Below is a small trained network, with its code and all its weights. Each question gives an input and a class and asks what happens when units are switched off, that is, made to give their printed mean instead of their output.

import numpy as np


def w(rows, s, z=0):
    codes = np.array(rows[::2]) - 128.0
    scale = np.full(codes.shape[1], s)
    scale[-1] = z or s
    return codes * scale


def norm(h):
    return h / np.sqrt((h * h).mean(-1, keepdims=True) + 1e-5)


def f(y):
    return np.maximum(y, 0)


def log_softmax(a):
    a = a - a.max(-1, keepdims=True)
    return a - np.log(np.exp(a).sum(-1, keepdims=True))


def net(x, mask):
    res = np.array(x, float).reshape(1, 5) / 4 @ E
    u = 0
    for l in range(2):
        y = f(norm(res) @ A[l][:, :-1].T + A[l][:, -1])
        res = res + np.where(mask[u : u + 9], y, B[l][:, -1]) @ B[l][:, :-1]
        u += 9
    return log_softmax(norm(res)[-1] @ U[:, :-1].T + U[:, -1])


A, B = {}, {}
E = w([
[180,91,158,249,99,150],'x0',
[77,109,153,110,120,194],'x1',
[114,111,171,133,188,122],'x2',
[147,83,138,96,119,124],'x3',
[79,147,197,144,70,73],'x4',
],0.013)
A[0] = w([
[146,142,81,144,34,139,16],'0.n1',
[105,144,164,108,85,62,64],'0.n2',
[251,15,158,71,115,3,3],'0.n3',
[90,112,190,163,91,96,78],'0.n4',
[104,216,70,233,200,45,37],'0.n5',
[125,84,220,174,252,85,36],'0.n6',
[80,136,159,118,223,107,164],'0.n7',
[125,152,44,115,25,126,10],'0.n8',
[73,70,180,132,112,226,76],'0.n9',
],0.015,0.0039)
B[0] = w([
[204,96,155,109,48,140,198],'0.n1',
[111,82,151,128,203,98,225],'0.n2',
[104,254,144,141,152,149,249],'0.n3',
[129,84,190,122,201,90,225],'0.n4',
[113,241,163,120,150,156,240],'0.n5',
[224,77,147,103,19,168,243],'0.n6',
[155,103,69,65,61,149,254],'0.n7',
[175,98,135,37,87,174,215],'0.n8',
[105,255,134,157,125,154,239],'0.n9',
],0.018,0.0066)
A[1] = w([
[147,127,87,167,146,77,18],'1.n1',
[98,195,131,175,158,180,192],'1.n2',
[192,137,139,250,96,132,18],'1.n3',
[148,150,98,112,131,181,216],'1.n4',
[145,91,127,243,145,145,5],'1.n5',
[155,91,170,122,229,142,101],'1.n6',
[216,93,44,192,219,204,90],'1.n7',
[144,88,133,186,109,165,31],'1.n8',
[21,81,160,156,102,252,34],'1.n9',
],0.018,0.003)
B[1] = w([
[133,158,144,164,130,137,128],'1.n1',
[65,147,159,122,53,162,227],'1.n2',
[96,117,46,44,173,110,197],'1.n3',
[86,99,145,188,110,90,251],'1.n4',
[90,109,62,65,145,92,143],'1.n5',
[93,100,104,214,61,122,161],'1.n6',
[132,105,227,156,158,68,163],'1.n7',
[102,118,102,76,99,144,149],'1.n8',
[250,198,117,164,188,61,162],'1.n9',
],0.024,0.011)
U = w([
[93,142,161,100,75,88,254],'0',
[129,250,153,133,141,121,150],'1',
[222,59,143,69,69,128,122],'2',
[56,102,44,41,173,63,149],'3',
[83,61,231,164,156,35,86],'4',
[124,94,122,143,133,154,77],'5',
[132,63,84,183,236,211,17],'6',
[128,59,101,162,241,211,3],'7',
],0.013,0.0065)

Each question gives the input, the list of numbers given to net, and the class t.
The units are the neurons (one row each of A and B). Each row of codes is followed by its name. A weight is (code - 128) times the scale printed after its matrix; where a second scale follows, it is the last column's (A, B and U).
mask holds one flag per neuron, layer by layer. A switched-off neuron (its flag False) gives its mean, the last column of its row in B, instead of its output. The means were averaged over made-up inputs and are rounded, as every weight is.
A unit's drop is (log p(t) with every unit on - log p(t) with that unit switched off) / (log p(t) with every unit on - log p(t) with every unit switched off).
The circuit of an input: a set's keep is (log p(t) with only the set's units on - log p(t) with every unit switched off) / (log p(t) with every unit on - log p(t) with every unit switched off). Starting from the 12 units with the biggest drops (on a tie, the unit counted first), units are removed one at a time, each time the one whose removal leaves the highest keep (on an exact tie, the one counted first), for as long as the keep stays at least 0.8.
circuit, biggest first: the units of the circuit, biggest drop first
top k neurons: the k neurons with the biggest drops, biggest first
drop of u: that unit's drop, to one decimal
input [3,-2,-7,2,-2], class 2: circuit, biggest first -> [0.n8]
input [-6,4,-3,4,-7], class 4: top 2 neurons -> [1.n7, 1.n3]
input [-5,-4,-1,-2,5], class 3: circuit, biggest first -> [1.n2, 0.n9]
input [-5,7,3,1,-5], class 1: top 2 neurons -> [1.n9, 0.n9]
input [-2,-6,2,2,1], class 1: top 2 neurons -> [0.n3, 0.n5]
input [6,1,-8,1,1], class 2: circuit, biggest first -> [0.n8, 1.n2]
input [3,4,-6,4,-2], class 2: top 4 neurons -> [0.n1, 0.n8, 0.n3, 0.n5]
input [-1,6,-7,4,3], class 2: top 2 neurons -> [0.n8, 0.n1]
input [-2,-7,-6,4,-3], class 1: top 3 neurons -> [0.n3, 0.n6, 0.n7]
input [-6,-4,-4,4,4], class 3: top 4 neurons -> [0.n9, 0.n5, 1.n2, 0.n2]
input [-4,6,2,0,-7], class 4: circuit, biggest first -> [0.n5, 1.n7, 0.n8]
input [8,6,-4,3,6], class 3: top 4 neurons -> [1.n3, 0.n5, 0.n3, 1.n5]
input [2,-6,0,3,8], class 4: top 4 neurons -> [0.n4, 0.n2, 0.n9, 1.n6]
input [7,8,0,-6,6], class 1: circuit, biggest first -> [1.n9]
input [-7,0,-1,-4,-3], class 3: top 3 neurons -> [0.n6, 1.n2, 0.n1]
input [8,-5,-4,2,1], class 3: top 2 neurons -> [1.n3, 0.n9]
input [-7,4,-7,5,7], class 2: circuit, biggest first -> [0.n8, 0.n3]
input [8,5,3,-2,-4], class 3: drop of 0.n3 -> 0.1
input [2,8,6,6,1], class 1: drop of 0.n9 -> 2.0
input [-2,-7,-3,1,5], class 1: circuit, biggest first -> [0.n3]
input [-8,-4,-3,-5,8], class 3: drop of 0.n2 -> 0.3
